Below are the code and all the weights of a small trained network. Each question names an input and a class and asks about switching units off, where a switched-off unit gives its printed mean instead of its output.

import numpy as np


def w(rows, s, z=0):
    codes = np.array(rows[::2]) - 128.0
    scale = np.full(codes.shape[1], s)
    scale[-1] = z or s
    return codes * scale


def f(y):
    return np.maximum(y, 0)


def log_softmax(a):
    a = a - a.max(-1, keepdims=True)
    return a - np.log(np.exp(a).sum(-1, keepdims=True))


def net(x, mask):
    res = np.array(x, float).reshape(1, 2) / 4 @ E
    y = f(res @ A[0][:, :-1].T + A[0][:, -1])
    res = res + np.where(mask, y, B[0][:, -1]) @ B[0][:, :-1]
    return log_softmax(res[-1] @ U[:, :-1].T + U[:, -1])


A, B = {}, {}
E = w([
[146,161,87,163,100,81,3,106,143,143,97],'x0',
[104,243,156,108,123,137,107,179,73,48,120],'x1',
],0.015)
A[0] = w([
[150,131,91,128,118,109,42,124,178,115,95,85],'N1',
[133,121,121,112,128,98,109,148,126,194,98,85],'N2',
[127,66,94,138,125,114,131,96,183,159,118,196],'N3',
[165,105,117,149,151,131,130,90,151,142,155,67],'N4',
[112,153,126,178,120,124,57,69,136,157,107,131],'N5',
[122,183,170,95,134,105,100,163,122,80,163,86],'N6',
[112,118,113,143,142,126,84,135,118,129,149,87],'N7',
[138,183,134,140,150,186,119,146,121,84,139,103],'N8',
[107,119,162,117,138,147,249,139,135,105,124,109],'N9',
[99,31,135,128,124,142,117,123,113,158,168,157],'N10',
[126,127,112,117,132,121,103,142,137,119,120,246],'N11',
[114,176,124,133,124,133,126,138,115,108,100,60],'N12',
[128,173,124,117,129,117,134,145,91,110,145,82],'N13',
[77,186,147,134,117,145,150,127,102,105,128,215],'N14',
],0.014,0.011)
B[0] = w([
[37,63,94,87,156,124,159,111,120,147,204,225],'N1',
[69,107,106,89,82,120,131,121,90,176,113,161],'N2',
[166,177,111,126,107,100,156,184,142,63,44,253],'N3',
[61,99,125,82,81,95,105,135,141,145,59,167],'N4',
[125,88,171,63,150,168,150,125,114,105,186,231],'N5',
[126,58,88,112,74,90,116,126,155,124,58,202],'N6',
[133,135,76,69,102,116,133,208,123,206,174,149],'N7',
[74,115,95,112,159,125,120,100,154,93,68,189],'N8',
[92,97,110,50,123,135,87,144,81,111,249,221],'N9',
[110,153,144,115,204,102,107,92,175,115,59,210],'N10',
[218,239,198,112,216,150,118,158,92,41,180,208],'N11',
[49,68,88,90,66,149,209,156,155,179,101,165],'N12',
[86,80,131,119,112,88,145,124,173,159,91,171],'N13',
[198,168,146,122,194,90,135,127,157,125,72,223],'N14',
],0.011,0.018)
U = w([
[110,105,110,88,135,97,133,146,173,117,23,80],'0',
[89,71,132,64,149,135,127,151,91,120,219,124],'1',
[216,255,193,104,174,127,123,154,114,91,125,254],'2',
[163,134,176,135,89,143,99,82,104,156,132,98],'3',
[171,147,96,161,117,150,120,141,84,160,151,98],'4',
[132,140,173,183,60,166,115,109,143,138,143,100],'5',
[156,129,147,142,61,157,104,88,106,162,127,100],'6',
],0.012,0.0089)

Each question gives the input, the list of numbers given to net, and the class t.
The units are the neurons (one row each of A and B). Each row of codes is followed by its name. A weight is (code - 128) times the scale printed after its matrix; where a second scale follows, it is the last column's (A, B and U).
mask holds one flag per neuron, in row order. A switched-off neuron (its flag False) gives its mean, the last column of its row in B, instead of its output. The means were averaged over made-up inputs and are rounded, as every weight is.
A unit's drop is (log p(t) with every unit on - log p(t) with that unit switched off) / (log p(t) with every unit on - log p(t) with every unit switched off).
The circuit of an input: a set's keep is (log p(t) with only the set's units on - log p(t) with every unit switched off) / (log p(t) with every unit on - log p(t) with every unit switched off). Starting from the 12 units with the biggest drops (on a tie, the unit counted first), units are removed one at a time, each time the one whose removal leaves the highest keep (on an exact tie, the one counted first), for as long as the keep stays at least 0.8.
circuit, biggest first: the units of the circuit, biggest drop first
top k neurons: the k neurons with the biggest drops, biggest first
drop when u is switched off: that unit's drop, to one decimal
input [7,-5], class 1: circuit, biggest first	[N1]
input [-5,5], class 0: top 2 neurons	[N14, N1]
input [-3,-1], class 2: circuit, biggest first	[N1, N6]
input [-3,2], class 2: top 4 neurons	[N1, N14, N5, N12]
input [0,-3], class 2: circuit, biggest first	[N6, N1]
input [-5,6], class 0: top 2 neurons	[N14, N6]
input [7,8], class 0: top 2 neurons	[N6, N9]
input [-7,7], class 0: top 2 neurons	[N14, N6]
input [4,3], class 1: top 3 neurons	[N3, N1, N10]
input [-3,1], class 2: top 2 neurons	[N1, N5]
input [8,-7], class 1: top 2 neurons	[N1, N5]
input [4,-2], class 1: top 2 neurons	[N14, N1]
input [6,6], class 0: top 3 neurons	[N9, N6, N14]
input [4,-3], class 1: circuit, biggest first	[N14]
input [-6,-6], class 0: top 4 neurons	[N10, N3, N1, N5]
input [-3,5], class 0: drop when N6 is switched off	0.2
input [4,7], class 0: drop when N13 is switched off	0.0
input [5,-1], class 1: drop when N1 is switched off	0.3
